[[-27 -23 -22 -26]
 [ 27 -24 -34  28]
 [-21 -15 -17 -19]
 [-18 -19 -19 -18]
 [-24 -55 -60 -23]]
->
[[-23 -22]
 [-24 -34]]

[[ 51 -32 -59]
 [-33  38  43]]
->
[[-32 -59]
 [ 38  43]]

[[-20 -34 -23 -26]
 [-57 -21 -11 -57]
 [-18  -5   6 -22]
 [-60  22  36 -59]]
->
[[-34 -23]
 [-21 -11]]

[[ 34   5  -2]
 [ 33   2 -28]
 [ 22  -4 -13]
 [ 23   2  -1]
 [ 70  37 -38]]
->
[[  5  -2]
 [  2 -28]]

[[-52 -17  17  19]
 [ 39  16  51 -24]
 [-38  59  60  29]
 [-39  34 -57 -60]]
->
[[-17  17]
 [ 16  51]]

[[ 27  65 -31  14]
 [  1  45  -3  58]
 [-62  47   8  64]
 [ 16   6 -24  47]
 [-29  35  22  62]]
->
[[ 65 -31]
 [ 45  -3]]

[[ 45  21 -62 -16]
 [ -9 -40 -54  36]
 [ 16 -10 -23  48]
 [-27 -13  51  25]]
->
[[ 21 -62]
 [-40 -54]]

[[ -2   2 -11]
 [ 35   8   9]
 [ 13  13 -46]
 [  3   6 -29]
 [ 65  17   5]]
->
[[  2 -11]
 [  8   9]]
---
[[ 25 -31   1]
 [  8 -39 -24]
 [-24 -63 -26]
 [-39  27  36]
 [-11 -12  53]]
->
[[  8 -39 -24]
 [-24 -63 -26]]

[[  1  31 -25   8  26]
 [ 49  17 -49  34 -64]
 [  9  30 -35  16 -42]]
->
[[ 49  17 -49]
 [  9  30 -35]]

[[ 64   5 -77]
 [  9   1  53]
 [ 52  54 -68]]
->
[[  9   1  53]
 [ 52  54 -68]]

[[-30  -7 -63]
 [-17  44 -29]
 [ 10  47  47]
 [-40 -17 -62]
 [-33 -39  22]]
->
[[-17  44 -29]
 [ 10  47  47]]

[[ 44   7  16 -10  26]
 [ 13   9  37   0  37]
 [ -3   7  48  61  25]
 [  8   8  41  25  32]]
->
[[13  9 37]
 [-3  7 48]]

[[  0 -61 -22 -30  13]
 [-26 -54 -36 -40 -23]
 [-26 -63 -41 -31   7]]
->
[[-26 -54 -36]
 [-26 -63 -41]]
---
[[-16  -2   1  -2   0  48 -20   0]
 [-13  -3   0  -4   0   7   7   0]
 [  5  -1  -1   6   2  64  21  -1]
 [ 21   1  -1   7   2  -9  48   1]
 [ -3  -1   0   2   0  36 -29   1]
 [ -7  -1  -1  33  -1 -31  60   0]
 [  1  -2   1   6   0  -9 -20   0]
 [-22   0   0  21  -1  13  35   0]
 [  4  -2  -1 -28   0 -43 -47   0]
 [  5   0   0  -3  -2  16  -9   0]
 [-11   1   0   4   3  37 -10   0]]
->
[[  0 -20  48   0  -2   1  -2 -16]
 [  0   7   7   0  -4   0  -3 -13]
 [ -1  21  64   2   6  -1  -1   5]
 [  1  48  -9   2   7  -1   1  21]
 [  1 -29  36   0   2   0  -1  -3]
 [  0  60 -31  -1  33  -1  -1  -7]
 [  0 -20  -9   0   6   1  -2   1]
 [  0  35  13  -1  21   0   0 -22]
 [  0 -47 -43   0 -28  -1  -2   4]
 [  0  -9  16  -2  -3   0   0   5]
 [  0 -10  37   3   4   0   1 -11]]

[[ 23  12  22   3 -25  17 -14   7   3   0   2 -10 -10]
 [  7  -2  37   8 -25 -51  19   1   4   0   8  25   2]
 [ 12   1 -60  19  18  12 -37 -26   4   2  -2   7   5]
 [  6 -10   9   4  18  -2 -60   7  -4   0  -6 -12   0]
 [  3  -2   0  30  25 -33  -8  -3   1  -8   5  21  27]
 [ 30  -5  26  21  11  23   4  10  18  10  -6 -19   3]]
->
[[-10 -10   2   0   3   7 -14  17 -25   3  22  12  23]
 [  2  25   8   0   4   1  19 -51 -25   8  37  -2   7]
 [  5   7  -2   2   4 -26 -37  12  18  19 -60   1  12]
 [  0 -12  -6   0  -4   7 -60  -2  18   4   9 -10   6]
 [ 27  21   5  -8   1  -3  -8 -33  25  30   0  -2   3]
 [  3 -19  -6  10  18  10   4  23  11  21  26  -5  30]]

[[ 18   6  -3  16 -16 -28  44  14 -14  16 -34  12   6  15]
 [ 37 -40  39   2  23 -22  35 -29  31  39  11  18  10  -3]
 [ 12 -27 -11   2  11 -17  28  -3  -3  -8  -9  22   5  18]
 [ 17  27  23  28 -42 -16 -11   1  -8  15 -72 -16  48 -10]
 [ 32   1  31  11  -2 -20  23  -3  13  28  -5  15  15   2]
 [  6  -9   2 -31   1   7  22  26  11  23 -21  21 -13  -6]]
->
[[ 15   6  12 -34  16 -14  14  44 -28 -16  16  -3   6  18]
 [ -3  10  18  11  39  31 -29  35 -22  23   2  39 -40  37]
 [ 18   5  22  -9  -8  -3  -3  28 -17  11   2 -11 -27  12]
 [-10  48 -16 -72  15  -8   1 -11 -16 -42  28  23  27  17]
 [  2  15  15  -5  28  13  -3  23 -20  -2  11  31   1  32]
 [ -6 -13  21 -21  23  11  26  22   7   1 -31   2  -9   6]]

[[  4  -2   5   6   5  -8]
 [ 26   0   2  -2 -20 -25]
 [ 19  41 -62   7 -27   0]
 [ -3   1  -2   1  -2  -5]
 [ 29 -42  51 -16  13 -26]
 [  0  -1  -1  -1  -1   0]
 [ -1   0   0   0  -1  -1]
 [ -8 -26 -10 -27   1   0]
 [  0   0   0   0   0   0]
 [ -1   0  -1   0  -1  -2]
 [  1  -2   1   1   1  -2]]
->
[[ -8   5   6   5  -2   4]
 [-25 -20  -2   2   0  26]
 [  0 -27   7 -62  41  19]
 [ -5  -2   1  -2   1  -3]
 [-26  13 -16  51 -42  29]
 [  0  -1  -1  -1  -1   0]
 [ -1  -1   0   0   0  -1]
 [  0   1 -27 -10 -26  -8]
 [  0   0   0   0   0   0]
 [ -2  -1   0  -1   0  -1]
 [ -2   1   1   1  -2   1]]

[[ 18  14   9  -5 -21   6   2  12 -10   0   0  -7 -61   4   0  49]
 [-35  26 -11  11 -17   6 -12  -6 -13  17   0  18  44  -8   1   4]
 [-12  12  -2  -2  -9   2   4 -12 -21  -5  -2 -14 -34   8  -9  26]
 [  0  29  15 -15  -8   1 -15  10  -7   2   1  26  19  -4   5 -39]
 [-18 -28  23  -5  15  -4   9  18 -29 -12  -5 -14   1   1   6 -70]
 [  2  33  46 -13 -25   1   0 -10  -8  -8   2   1 -10   0  -3  16]]
->
[[ 49   0   4 -61  -7   0   0 -10  12   2   6 -21  -5   9  14  18]
 [  4   1  -8  44  18   0  17 -13  -6 -12   6 -17  11 -11  26 -35]
 [ 26  -9   8 -34 -14  -2  -5 -21 -12   4   2  -9  -2  -2  12 -12]
 [-39   5  -4  19  26   1   2  -7  10 -15   1  -8 -15  15  29   0]
 [-70   6   1   1 -14  -5 -12 -29  18   9  -4  15  -5  23 -28 -18]
 [ 16  -3   0 -10   1   2  -8  -8 -10   0   1 -25 -13  46  33   2]]

[[-43  55  -6  64 -20  21  -2 -11  29   5   1  31  -6]
 [-53  75 -56  40  -1 -14   6  18  39 -21  -6  37  42]
 [-49  69 -48  42  -5 -10   7  11  34 -14  -9  33  21]
 [-70  70 -18  41 -29  -1  13  22  18  10 -12  13 -27]
 [-43  55 -20  45 -26   7   9  -8  10   4 -17  24 -30]
 [-46  56 -25  49 -22   8   6  -4  21   1 -13  29 -10]
 [-54  62 -51  24 -26 -23  31  11  12  -6 -26  29 -15]]
->
[[ -6  31   1   5  29 -11  -2  21 -20  64  -6  55 -43]
 [ 42  37  -6 -21  39  18   6 -14  -1  40 -56  75 -53]
 [ 21  33  -9 -14  34  11   7 -10  -5  42 -48  69 -49]
 [-27  13 -12  10  18  22  13  -1 -29  41 -18  70 -70]
 [-30  24 -17   4  10  -8   9   7 -26  45 -20  55 -43]
 [-10  29 -13   1  21  -4   6   8 -22  49 -25  56 -46]
 [-15  29 -26  -6  12  11  31 -23 -26  24 -51  62 -54]]

[[  7 -57 -24]
 [-11  -1 -72]
 [  9 -25  25]
 [ -4  -6 -22]
 [-23 -57 -44]
 [-21  12  68]
 [-61 -46  -6]
 [  6  48  33]
 [-18  26 -19]
 [-35  30  41]
 [ 50 -50 -24]]
->
[[-24 -57   7]
 [-72  -1 -11]
 [ 25 -25   9]
 [-22  -6  -4]
 [-44 -57 -23]
 [ 68  12 -21]
 [ -6 -46 -61]
 [ 33  48   6]
 [-19  26 -18]
 [ 41  30 -35]
 [-24 -50  50]]

[[  0  24]
 [  0  -7]
 [-22 -24]
 [ 73  36]
 [-57 -30]]
->
[[ 24   0]
 [ -7   0]
 [-24 -22]
 [ 36  73]
 [-30 -57]]

[[ 25 -55  26  31 -35 -38   3]
 [ 27 -53  27  33 -37 -36   6]
 [ 21 -62  24  24 -30 -43  -4]
 [ 18 -66  22  19 -26 -47  -9]
 [ 20 -64  23  21 -28 -45  -6]
 [ 16 -67  21  16 -24 -48 -11]
 [ 24 -58  26  28 -33 -40   1]
 [ 15 -69  20  14 -22 -49 -14]
 [ 13 -70  18  11 -19 -50 -16]
 [ 23 -60  25  26 -32 -42  -2]]
->
[[  3 -38 -35  31  26 -55  25]
 [  6 -36 -37  33  27 -53  27]
 [ -4 -43 -30  24  24 -62  21]
 [ -9 -47 -26  19  22 -66  18]
 [ -6 -45 -28  21  23 -64  20]
 [-11 -48 -24  16  21 -67  16]
 [  1 -40 -33  28  26 -58  24]
 [-14 -49 -22  14  20 -69  15]
 [-16 -50 -19  11  18 -70  13]
 [ -2 -42 -32  26  25 -60  23]]
